(in the rows, 128 means zero)
Each row has two labels, one from each of two sets.
[130 127 116 139 133 132 191 131 136 132 115 125 132 140 121 156 113 146
 116 123 129 107 107 114 118 105 138 132 116 151  74 112 118 115 131 163
 130 156 117 140 100 113 111  72 116  96  97 138 125  56 143 153 141 128
 132 124 128 123  97 146 115 139  80 125 123 135 120 124 109 131 104 121
 110 154 125 105] | G, C
[114 133 137  97 167 101 178 125 132 103 111 147 113 142 152 115 132 179
 130 116 155 128  93 117 145 143 118 118 133 130  67 118 125 141 107 128
 146 118 147 145  90  73 171  98 138 137  83 121 133 142 111 132 156 132
 181 108  93 147 139 107 123 121 124 138 164 119 164 127  90 102 145 129
 136 164 120 125] | N, C
[122 114 162 135 141 122 167 132 152 128 129  98 103 134 106 127  97 127
 131 159 137 101 115  72 185 119 142 133 154 131 110 119 129 137 155 147
 141 148 147 115 137  85 110  83 103 106 111 118 126 113 109 125 184 126
 169 100 136 114 118 133 106 102 113 124 143 116 134 136 135 183 101 112
 129 123 121 126] | Q, C
[121 131 149  88 127 133 119 125 137 123 120 120 119 117 139 117 137 129
 148 134 148 133 124 107 155 147 116 104 136 117 124 121 130 137 114 129
 133 106 143 145 114  77 156 123 117 137 113 124 125 122 127 111 157 129
 138 119 108 140 173 106 127 127 121 120 127 111 143 120 135 115 139 117
 140 126 127 150] | G, F
[121 139 156 108 134 125 166 126 144 127 140  66 118 134 123 124 135 132
 145 144 154 128 107  83 167 116 119 125 153 126 103 122 117 133 129 118
 131 131 154 142 126  69 130 115 119 129 120 113 140 123 115 128 155 113
 156 100 124 124 149 127 137 126  90 126 137 106 128 120 140 127 103 140
 129 111 115 171] | G, C
[122 123 140 107 143 127 133 118 145 138 131  79 116 132 134 126 134 134
 149 143 125 145 118 118 153 123 133 115 133 139 118 128 128 137 142 114
 118 137 132 155 110 108 128 117 129 109 138 117 122 135 138 129 142 125
 133 115 132 121 160 155 131 147 109 126 145 114 108 118 137 127 120 117
 134 126 114 150] | Q, C
[135 129 114 152 135 136 176 120 158 135 128 122 134 148 126 128 121 132
 127 128 132 113 127 141  65 117 139 128 133 137 117 129 118 120 121 170
 107 145 113 149 118 142 115  82 126 134 116 135 125  91 143 140 165 123
 129 133 122 122 107 169 133 117  99 128 138 133 108 126 104 130 105 125
 131 130 143 100] | W, C
[125 134 132 140 125 126 141 118 142 118 144  73 104 135  97 130 101 168
 134 149 128 109 110 106 141 108 166 150 146 131 118 126 116 129 125 144
 146 122 141  97 123  99 112 105 107 122 131 124 124  93 113 118 135 131
 182 122 123 116 129 108 123  78 162 112 130 128 120 126 105 157 127 122
 122  50 115 143] | G, C
[132 139 160 180 139 130 139 121 151 133 143  55 122 147  90 153 131 149
 151 136 132 124 110 108 159 111 157 153 132 167 121 137  99 133 119 115
 126 142 149 139 130  90 119 129 110 112 171 106 132 110 121 115 152 131
 161 125 136 112 154 142 123  91 117  99 146 118 110 130 160 151 101 126
 135  68 118 137] | Q, L
[120 130 141  75 109 153 112 126 122 136 125 149 137 135 135 122 135  96
 122 145 142 104 176 124 122 144  99 130 141 123 124 116 113 129 134 164
 137 124 138 143 110 140 137 118 134 143 126 143 130 126 125 110 149 131
 113 133 103 144 140 100 135 134  89 118  91 142 152 117 127 111 127 116
 139 162 109 115] | G, B
[125 150 149 128 135 131 130 108 133 127 135  73 138 145 114 127 121 108
 137 128 129 103 118 112 116 117 174 146 148 140 155 139  79 128 123 119
 107 126 147 143 146 135 114 120 134 127 179 138 110 135 127  94 131 150
 118 152 137 122 148 145 142 100 134 131 147 127 107 125 167 162 110 129
 132  74 100 151] | Q, L
[113 141 108 167 127 129 150 122 125 118 143  85 121 114 109 147 112 141
 127 135 122 125 108  95 124  94 174 117 112 129 136 120 123 132 137 133
 125 127 113 129 141 108 122 116 128 122 114 143 125 105 147 145 111 140
 134 127 144 121 122 143 123 115 151 131 129 121 122 142 119 149 118 128
 125 110 140 150] | W, C
[106 168 124  58  96 146 102 122 138 115 135 132 112 119 111 129 131 137
 157 140 163 126 125 104 156 128 141 142 137  92 151 114 122 155 152 175
 141  97 132 151 126 113 135 113 106 126  97 148 107 110 131 129 174 125
 156 123 123 135 187  93 142 110 145 109 100 131 126 116 109 134 166 115
 139 111 130 147] | N, H
[140 117 137 107 115 138 144 127 148 130 155 115 130 148 129 117 172 134
 129 136 138 107 131 115 130 125 117 148 140 117 102 106  99 121 130 152
 132 137 142 136 103 110 123 104 120 134 131 132 129 111 128 131 141 124
 137 136 106 131 133 131 119 107  99 110 115 133 117 113 109 137 116 134
 137 130 121 123] | N, B
[111 133 127 119 124 138 164 124 135 131 124  82 110 117 131 136 125 131
 163 140 122 120  97  83 125  87 142 123 114 138  97 109 104 129 134 127
 130 138 150 122 124  90  76 100 114 125 119 132 119 105 130 138 150 118
 151  97 128 119 156 134 125 133 116 115 116 119 112 119 119 113 100 127
 116 106 115 161] | Q, F
[134 109 155 143 182 133 180 128 159 142 125  94 130 175 141 122 133 116
 126 139 139 110  96 100 149 120 138 127 147 154  82 139 108 121 131 132
 110 147 156 215  97 101 147  85 113 113 124 112 128 132 120 132 176 139
 140 112 113 117 128 164 106 137  54 124 154 116 121 130 154 135  97 111
 127 168 112 112] | N, C
[126 138 102 140 114 139 142 120 118 136 138 102 123 121 109 136 116 159
 139 134 126 116 122 114 116 109 158 133 136 123 140 125 111 136 143 138
 127 137 113 138 142 131 108 116 113 112 139 135 120  99 148 128 121 129
 134 132 146 131 139 139 139 116 120 131  97 124 105 123 140 144 124 125
 130 100 144 141] | S, H
[107 119 144 120 151 113 113 132 105 129 131 121 108 108 148 133  97  96
 126 153 127 103 127  67 163 128 120 109 150 118 115  93 112 133 125 116
 151 124 158  84 152  86 118 138 133 138 123 109 145 141  95 139 141 127
 165 106 113 117 121 103 121 127 120 130 138 114 144 139 156 139  93 123
 116 139  85 163] | S, F
[135 127 137  82  96 147 133 113 113 145 125 116 125 116 102 138 120 104
 112 140 143  98 152 103 114 127 121 144 154 145 123 103  87 124 134 184
 110 150 157 132  93 144  89  89 145 129 139 146 111  82 130 139 148 124
 142 141 112 141 120 125 130 112  93 130 108 192 120 111 120 125 108 124
 133 145 112 104] | N, B
[129 139 119 152 139 121 172 123 146 117 133  74 112 138 112 143 118 171
 151 134 134 110  90  93 158  99 163 138 133 141  83 126 101 117 116 132
 135 152 140 109 136 100 110  94 123 132 130 131 121  88 117 132 151 123
 163  96 132 105 124 142 113  97 151 118 167 112 122 127 103 126 102 122
 122  82 111 140] | N, C
[106 130 116 109 154 124 151 125 133 128 126 104 117 118 141 131 122 252
 145 125 132 118 100  82 157 119 116 108 116 111  93 103 132 133 138 119
 150 125 122 125 125  90 132 116 111 114  92 124 127 125 123 127 149 124
 139  73 134 127 126 113 110 138 127 122 133 117 134 138 113 114 120 132
 130 142 118 150] | N, F
[120 118 111 114 105 136 144 120 120 117 108 106 117 117 135 128 135 165
 129 134 125 120 128 120 150 120 110 137 127 128  90 128 118 124 123 142
 149 129 138 116  82  92 119 116 111 150 103 138 123 107 125 144 133 114
 142 105 109 142 133  89 117 126 114 119  91 119 131 120  89 122 139 128
 133 104 113 132] | N, B
